Below are the code and all the weights of a small trained network. Each question names an input and a class and asks about switching units off, where a switched-off unit gives its printed mean instead of its output.

import numpy as np


def w(rows, s, z=0):
    codes = np.array(rows[::2]) - 128.0
    scale = np.full(codes.shape[1], s)
    scale[-1] = z or s
    return codes * scale


def norm(h):
    return h / np.sqrt((h * h).mean(-1, keepdims=True) + 1e-5)


def f(y):
    return y / 2 * (1 + np.tanh(0.7978845608 * (y + 0.044715 * y**3)))


def log_softmax(a):
    a = a - a.max(-1, keepdims=True)
    return a - np.log(np.exp(a).sum(-1, keepdims=True))


def net(x, mask):
    res = np.array(x, float).reshape(1, 2) / 4 @ E
    u = 0
    for l in range(2):
        y = f(norm(res) @ A[l][:, :-1].T + A[l][:, -1])
        res = res + np.where(mask[u : u + 5], y, B[l][:, -1]) @ B[l][:, :-1]
        u += 5
    return log_softmax(norm(res)[-1] @ U[:, :-1].T + U[:, -1])


A, B = {}, {}
E = w([
[51,120,162,24,135,178,34,114,154,145],'x0',
[134,135,143,117,184,81,140,115,126,2],'x1',
],0.0056)
A[0] = w([
[119,143,93,181,93,136,110,183,149,153,2],'L0N0',
[166,43,81,164,123,121,150,174,28,253,38],'L0N1',
[100,123,140,123,187,147,127,138,115,94,59],'L0N2',
[113,154,147,198,65,184,184,146,127,182,66],'L0N3',
[117,151,171,121,171,114,66,61,100,72,100],'L0N4',
],0.0051,0.002)
B[0] = w([
[98,240,164,7,153,139,190,39,23,97,136],'L0N0',
[145,129,129,73,158,148,193,71,90,124,253],'L0N1',
[124,142,154,152,157,157,173,133,77,154,143],'L0N2',
[166,104,253,62,91,209,225,82,99,187,208],'L0N3',
[149,109,160,129,137,160,141,139,68,182,206],'L0N4',
],0.0075,0.0038)
A[1] = w([
[107,142,150,104,125,126,122,75,166,148,169],'L1N0',
[158,255,102,75,96,171,168,70,55,152,109],'L1N1',
[80,171,40,138,107,189,178,102,64,164,239],'L1N2',
[138,134,129,127,146,45,89,150,161,120,248],'L1N3',
[79,120,121,100,103,169,46,189,167,162,156],'L1N4',
],0.0066,0.0013)
B[1] = w([
[225,45,100,238,167,46,129,38,92,152,167],'L1N0',
[219,149,210,96,100,117,235,70,173,132,255],'L1N1',
[169,109,126,16,128,113,154,122,93,51,198],'L1N2',
[161,161,50,148,92,105,171,158,171,187,142],'L1N3',
[145,52,2,199,51,59,105,69,247,109,249],'L1N4',
],0.0058,0.005)
U = w([
[109,60,24,137,84,101,62,72,205,137,164],'0',
[42,197,153,149,54,168,117,141,102,173,3],'1',
[204,136,171,45,80,152,234,61,100,157,164],'2',
[86,244,147,117,72,166,80,159,125,175,6],'3',
[82,227,133,102,82,162,101,161,132,168,20],'4',
[72,113,208,83,191,197,94,166,15,107,168],'5',
[153,212,39,193,140,86,157,210,131,82,153],'6',
],0.011,0.0062)

Each question gives the input, the list of numbers given to net, and the class t.
The units are the neurons (one row each of A and B). Each row of codes is followed by its name. A weight is (code - 128) times the scale printed after its matrix; where a second scale follows, it is the last column's (A, B and U).
mask holds one flag per neuron, layer by layer. A switched-off neuron (its flag False) gives its mean, the last column of its row in B, instead of its output. The means were averaged over made-up inputs and are rounded, as every weight is.
A unit's drop is (log p(t) with every unit on - log p(t) with that unit switched off) / (log p(t) with every unit on - log p(t) with every unit switched off).
unit that matters most: the unit with the biggest drop
top k neurons: the k neurons with the biggest drops, biggest first
k most important neurons of layer l: the k neurons of layer l with the biggest drops, biggest first
drop of u: that unit's drop, to one decimal
input [6,6], class 5: top 2 neurons -> (L0N4, L0N2)
input [-1,1], class 6: unit that matters most -> L0N3
input [-1,4], class 6: 2 most important neurons of layer 0 -> (L0N3, L0N1)
input [5,5], class 5: top 3 neurons -> (L0N4, L0N2, L1N1)
input [0,7], class 5: 3 most important neurons of layer 1 -> (L1N4, L1N1, L1N0)
input [1,7], class 5: top 3 neurons -> (L1N4, L0N4, L1N1)
input [-1,5], class 6: top 2 neurons -> (L0N3, L0N1)
input [-2,3], class 6: top 2 neurons -> (L0N3, L1N4)
input [8,5], class 0: top 3 neurons -> (L1N4, L0N1, L0N3)
input [7,4], class 0: drop of L1N4 -> 0.1
input [6,7], class 5: drop of L0N4 -> 0.8
input [7,-8], class 0: drop of L1N4 -> 0.1
input [1,3], class 5: drop of L0N3 -> 0.1
